Below is a small trained network, with its code and all its weights. Each question gives an input and a class and asks what happens when units are switched off, that is, made to give their printed mean instead of their output.

import numpy as np


def w(rows, s, z=0):
    codes = np.array(rows[::2]) - 128.0
    scale = np.full(codes.shape[1], s)
    scale[-1] = z or s
    return codes * scale


def f(y):
    return y / 2 * (1 + np.tanh(0.7978845608 * (y + 0.044715 * y**3)))


def log_softmax(a):
    a = a - a.max(-1, keepdims=True)
    return a - np.log(np.exp(a).sum(-1, keepdims=True))


def net(x, mask):
    res = np.array(x, float).reshape(1, 7) / 4 @ E
    y = f(res @ A[0][:, :-1].T + A[0][:, -1])
    res = res + np.where(mask, y, B[0][:, -1]) @ B[0][:, :-1]
    return log_softmax(res[-1] @ U[:, :-1].T + U[:, -1])


A, B = {}, {}
E = w([
[47,144,173,67,157,166,207,161,85,246,7],'x0',
[150,131,75,163,143,136,153,131,100,134,122],'x1',
[220,41,150,100,23,181,215,1,179,134,45],'x2',
[130,87,130,107,53,119,90,184,143,149,110],'x3',
[118,110,149,25,128,108,91,182,157,71,90],'x4',
[99,189,81,146,144,72,118,53,158,154,95],'x5',
[147,119,98,117,131,114,139,154,122,128,116],'x6',
],0.01)
A[0] = w([
[70,169,183,85,150,153,161,136,56,215,68,80],'N1',
[166,53,129,127,109,173,182,46,232,87,94,167],'N2',
[45,116,137,101,152,180,196,141,136,166,84,7],'N3',
[172,99,115,142,192,144,113,135,59,165,145,126],'N4',
[135,110,139,146,131,141,111,124,107,148,140,71],'N5',
[174,115,130,147,146,119,73,91,149,105,174,37],'N6',
[213,70,158,93,77,120,170,13,105,90,90,124],'N7',
[150,98,72,135,108,105,111,105,208,66,247,74],'N8',
[179,115,107,132,98,76,77,82,111,45,200,55],'N9',
[134,73,147,118,101,88,136,121,106,138,147,178],'N10',
[180,134,101,166,149,149,117,127,83,116,114,88],'N11',
[208,157,123,139,97,102,85,99,151,44,197,62],'N12',
[2,131,121,171,202,58,51,213,84,124,234,162],'N13',
],0.0084,0.0019)
B[0] = w([
[55,104,122,104,73,131,184,45,62,206,177,213],'N1',
[232,169,216,192,169,115,86,104,191,127,98,210],'N2',
[93,86,47,26,65,97,151,84,97,190,181,187],'N3',
[132,119,127,133,105,180,134,157,155,108,150,147],'N4',
[92,139,129,121,145,86,116,90,154,102,112,129],'N5',
[129,124,120,92,132,106,147,93,98,169,101,167],'N6',
[158,221,180,153,122,173,95,193,205,57,13,212],'N7',
[53,58,64,50,22,131,178,99,63,214,139,204],'N8',
[83,47,62,5,85,138,144,121,100,237,120,198],'N9',
[168,151,95,196,161,114,198,198,117,148,116,142],'N10',
[128,53,88,125,137,100,70,166,173,151,135,140],'N11',
[82,105,107,55,48,167,206,75,78,154,143,200],'N12',
[227,206,179,231,131,43,123,155,250,2,30,249],'N13',
],0.0074,0.019)
U = w([
[246,186,162,155,154,104,109,144,183,88,81,252],'0',
[45,90,114,44,120,125,160,126,38,161,148,4],'1',
],0.011,0.00041)

Each question gives the input, the list of numbers given to net, and the class t.
The units are the neurons (one row each of A and B). Each row of codes is followed by its name. A weight is (code - 128) times the scale printed after its matrix; where a second scale follows, it is the last column's (A, B and U).
mask holds one flag per neuron, in row order. A switched-off neuron (its flag False) gives its mean, the last column of its row in B, instead of its output. The means were averaged over made-up inputs and are rounded, as every weight is.
A unit's drop is (log p(t) with every unit on - log p(t) with that unit switched off) / (log p(t) with every unit on - log p(t) with every unit switched off).
The circuit of an input: a set's keep is (log p(t) with only the set's units on - log p(t) with every unit switched off) / (log p(t) with every unit on - log p(t) with every unit switched off). Starting from the 12 units with the biggest drops (on a tie, the unit counted first), units are removed one at a time, each time the one whose removal leaves the highest keep (on an exact tie, the one counted first), for as long as the keep stays at least 0.8.
circuit, biggest first: the units of the circuit, biggest drop first
top k neurons: the k neurons with the biggest drops, biggest first
drop of u: that unit's drop, to one decimal
input [8,-8,-8,-8,0,-2,-5], class 0: top 4 neurons : N13, N8, N9, N12
input [-2,-5,1,1,3,-7,1], class 1: circuit, biggest first : N13
input [-7,-6,-6,-1,-2,2,-4], class 1: top 3 neurons : N8, N9, N12
input [-6,5,5,-4,2,2,-3], class 1: top 4 neurons : N13, N8, N9, N12
input [-7,8,-6,-1,4,4,-7], class 1: top 4 neurons : N8, N9, N12, N2
input [1,-6,-1,3,1,-8,3], class 0: top 3 neurons : N8, N9, N12
input [7,-7,8,-3,5,-3,-7], class 0: top 2 neurons : N2, N7
input [6,-2,6,-3,-4,2,-8], class 0: top 3 neurons : N2, N7, N8
input [-8,5,6,2,-7,2,-2], class 1: top 4 neurons : N8, N13, N9, N12
input [7,-8,-8,-6,-6,3,-1], class 0: drop of N13 : 4.3
input [5,6,-8,-7,5,-7,-5], class 0: drop of N13 : 2.7
input [-7,-6,-4,-6,-6,-6,8], class 1: drop of N8 : 0.1
